Here is a tiny trained network, its code and every weight. The questions are about switching its units off for an input and a target symbol, where a switched-off unit gives its printed mean instead of its output.

import numpy as np


def w(rows, s, z=0):
    codes = np.array(rows[::2]) - 128.0
    scale = np.full(codes.shape[1], s)
    scale[-1] = z or s
    return codes * scale


def f(y):
    return np.maximum(y, 0)


def softmax(a):
    e = np.exp(a - a.max(-1, keepdims=True))
    return e / e.sum(-1, keepdims=True)


def log_softmax(a):
    a = a - a.max(-1, keepdims=True)
    return a - np.log(np.exp(a).sum(-1, keepdims=True))


def net(x, mask):
    ids = ['ΓΔΞεημπστφψ'.index(c) for c in x.split()]
    T = len(ids)
    res = E[ids] + P[:T]
    u = 0
    for l in range(3):
        q, k, v = (res @ M[l].T for M in (Q, K, V))
        z = softmax(np.where(np.tri(T) > 0, q @ k.T / 3**0.5, -1e9)) @ v
        res = res + np.where(mask[u], z, O[l][:, -1]) @ O[l][:, :-1]
        u += 1
        y = f(res @ A[l][:, :-1].T + A[l][:, -1])
        res = res + np.where(mask[u : u + 4], y, B[l][:, -1]) @ B[l][:, :-1]
        u += 4
    return log_softmax(res[-1] @ U[:, :-1].T + U[:, -1])


Q, K, V, O, A, B = {}, {}, {}, {}, {}, {}
E = w([
[172,143,186],'Γ',
[54,31,158],'Δ',
[101,117,128],'Ξ',
[228,181,182],'ε',
[190,191,138],'η',
[134,243,10],'μ',
[160,158,167],'π',
[119,114,251],'σ',
[142,238,98],'τ',
[79,150,81],'φ',
[96,163,90],'ψ',
],0.0018)
P = w([
[72,136,144],'0',
[153,87,70],'1',
[145,246,235],'2',
[220,44,77],'3',
[136,181,78],'4',
[120,201,219],'5',
[225,16,95],'6',
[118,166,61],'7',
[108,181,209],'8',
[237,4,106],'9',
[115,141,53],'10',
[99,174,200],'11',
[215,6,92],'12',
],0.0038)
Q[0] = w([
[179,175,66],'L0H0',
[108,125,124],'L0H0',
[11,129,83],'L0H0',
],0.012)
K[0] = w([
[214,70,50],'L0H0',
[132,125,143],'L0H0',
[204,232,255],'L0H0',
],0.0089)
V[0] = w([
[112,146,2],'L0H0',
[212,180,98],'L0H0',
[126,28,56],'L0H0',
],0.0092)
O[0] = w([
[136,107,8,165],'L0H0',
[242,142,74,253],'L0H0',
[131,1,96,36],'L0H0',
],0.0083,0.00034)
A[0] = w([
[127,127,127,115],'L0N0',
[7,79,152,84],'L0N1',
[33,173,18,254],'L0N2',
[208,50,171,210],'L0N3',
],0.011,0.0017)
B[0] = w([
[132,129,131,128],'L0N0',
[8,46,120,158],'L0N1',
[244,54,211,248],'L0N2',
[174,60,100,255],'L0N3',
],0.013,0.0021)
Q[1] = w([
[115,137,78],'L1H0',
[191,70,222],'L1H0',
[195,78,2],'L1H0',
],0.015)
K[1] = w([
[95,165,144],'L1H0',
[207,57,140],'L1H0',
[95,191,251],'L1H0',
],0.02)
V[1] = w([
[138,81,88],'L1H0',
[1,202,209],'L1H0',
[163,6,23],'L1H0',
],0.0059)
O[1] = w([
[113,148,89,159],'L1H0',
[86,70,254,3],'L1H0',
[81,192,7,214],'L1H0',
],0.0066,0.0042)
A[1] = w([
[254,40,111,176],'L1N0',
[40,75,74,46],'L1N1',
[26,73,116,207],'L1N2',
[55,244,90,254],'L1N3',
],0.0094,0.0013)
B[1] = w([
[101,7,121,255],'L1N0',
[123,90,63,141],'L1N1',
[38,114,71,145],'L1N2',
[195,197,67,190],'L1N3',
],0.012,0.0092)
Q[2] = w([
[240,212,2],'L2H0',
[82,82,160],'L2H0',
[66,101,188],'L2H0',
],0.011)
K[2] = w([
[239,116,2],'L2H0',
[134,152,198],'L2H0',
[40,130,197],'L2H0',
],0.0099)
V[2] = w([
[185,48,79],'L2H0',
[247,104,224],'L2H0',
[130,58,35],'L2H0',
],0.012)
O[2] = w([
[160,139,40,174],'L2H0',
[254,89,120,1],'L2H0',
[112,154,42,232],'L2H0',
],0.015,0.019)
A[2] = w([
[208,114,169,32],'L2N0',
[113,211,93,149],'L2N1',
[95,73,218,8],'L2N2',
[168,252,170,78],'L2N3',
],0.013,0.0014)
B[2] = w([
[62,83,219,134],'L2N0',
[199,110,199,255],'L2N1',
[194,249,112,141],'L2N2',
[22,224,75,154],'L2N3',
],0.015,0.035)
U = w([
[205,230,132,54],'Γ',
[18,80,178,66],'Δ',
[76,100,106,49],'Ξ',
[220,118,253,120],'ε',
[173,45,206,171],'η',
[180,114,21,56],'μ',
[207,154,154,158],'π',
[93,240,92,108],'σ',
[158,40,144,253],'τ',
[94,83,75,173],'φ',
[111,78,89,197],'ψ',
],0.0022,0.003)

Each question gives the input, a string of symbols that net reads in full, and the target symbol t.
The units are the heads (3 rows each of Q, K, V and O) and the neurons (one row each of A and B). Each row of codes is followed by its name. A weight is (code - 128) times the scale printed after its matrix; where a second scale follows, it is the last column's (O, A, B and U).
mask holds one flag per unit, layer by layer, with each layer's heads first. A switched-off unit (its flag False) gives its mean, the last column of its rows in O or B, instead of its output. The means were averaged over made-up inputs and are rounded, as every weight is.
A unit's drop is (log p(t) with every unit on - log p(t) with that unit switched off) / (log p(t) with every unit on - log p(t) with every unit switched off).
unit that matters most: the unit with the biggest drop
k most important neurons: the k neurons with the biggest drops, biggest first
top k neurons in layer l: the k neurons of layer l with the biggest drops, biggest first
input Δ η ψ ψ Δ Δ μ, target Δ: 4 most important neurons : [L0N1 L0N3 L1N2 L1N0]
input μ τ Γ ψ σ Δ η π μ ψ φ π Δ, target μ: 4 most important neurons : [L0N2 L1N3 L0N3 L1N0]
input ε ψ Γ μ σ μ Ξ, target ε: 3 most important neurons : [L0N3 L1N0 L2N2]
input Δ Δ Δ η η Δ ε Ξ ε τ, target Δ: most important neuron : [L0N1]
input Δ Ξ φ, target σ: top 2 neurons in layer 1 : [L1N3 L1N0]
input ε Δ Δ ε μ Δ η μ φ τ, target ε: 2 most important neurons : [L0N3 L1N0]
input τ Δ η, target σ: 3 most important neurons : [L1N3 L1N0 L2N3]
input Γ Ξ ε τ, target Γ: 4 most important neurons : [L2N2 L1N0 L0N3 L0N1]
input Δ φ μ μ Δ τ τ ψ τ τ, target Δ: 4 most important neurons : [L0N3 L1N0 L0N1 L1N3]
input ε η τ ε Δ μ Γ η φ Δ Γ ε Δ, target ε: top 3 neurons in layer 0 : [L0N3 L0N2 L0N1]
input ε ε ε Γ, target ε: 2 most important neurons : [L1N0 L0N3]
input τ ε φ, target σ: 2 most important neurons : [L1N0 L1N3]
input μ Δ π π φ Γ π, target μ: 4 most important neurons : [L0N2 L0N3 L1N3 L1N0]
input μ π Γ, target σ: top 2 neurons in layer 1 : [L1N3 L1N0]
input μ ψ Γ μ, target μ: 2 most important neurons : [L0N2 L1N0]
input Δ σ φ Δ, target Δ: top 3 neurons in layer 1 : [L1N2 L1N1 L1N0]
input μ ε Δ, target σ: unit that matters most : L1N3
input μ Δ Ξ Δ σ μ ε η ε ψ, target μ: 4 most important neurons : [L0N2 L1N3 L0N3 L1N0]
input π σ σ μ Δ η Δ Ξ Γ φ Γ Δ, target ε: top 3 neurons in layer 0 : [L0N3 L0N1 L0N2]
input π Γ τ, target σ: 2 most important neurons : [L1N0 L2N3]
input σ σ μ π, target σ: 3 most important neurons : [L0N1 L2N2 L1N0]
input η Ξ φ μ, target η: top 2 neurons in layer 1 : [L1N0 L1N2]
input μ μ Δ ε η ε η φ Ξ τ, target μ: top 2 neurons in layer 1 : [L1N3 L1N0]
input Δ π μ Γ, target Δ: top neuron in layer 1 : [L1N2]
input Γ ε σ π Γ τ τ ε ψ Δ, target Γ: top 2 neurons in layer 2 : [L2N2 L2N1]
input Γ ε σ Γ ψ Δ ε Δ μ φ, target Γ: top 3 neurons in layer 0 : [L0N3 L0N1 L0N2]
input Δ φ μ Δ φ φ σ Δ Ξ μ, target Δ: top 3 neurons in layer 1 : [L1N0 L1N3 L1N2]
input Δ Δ τ ε, target Δ: unit that matters most : L0N1
input Δ φ Ξ ψ, target Δ: top 3 neurons in layer 1 : [L1N2 L1N0 L1N1]
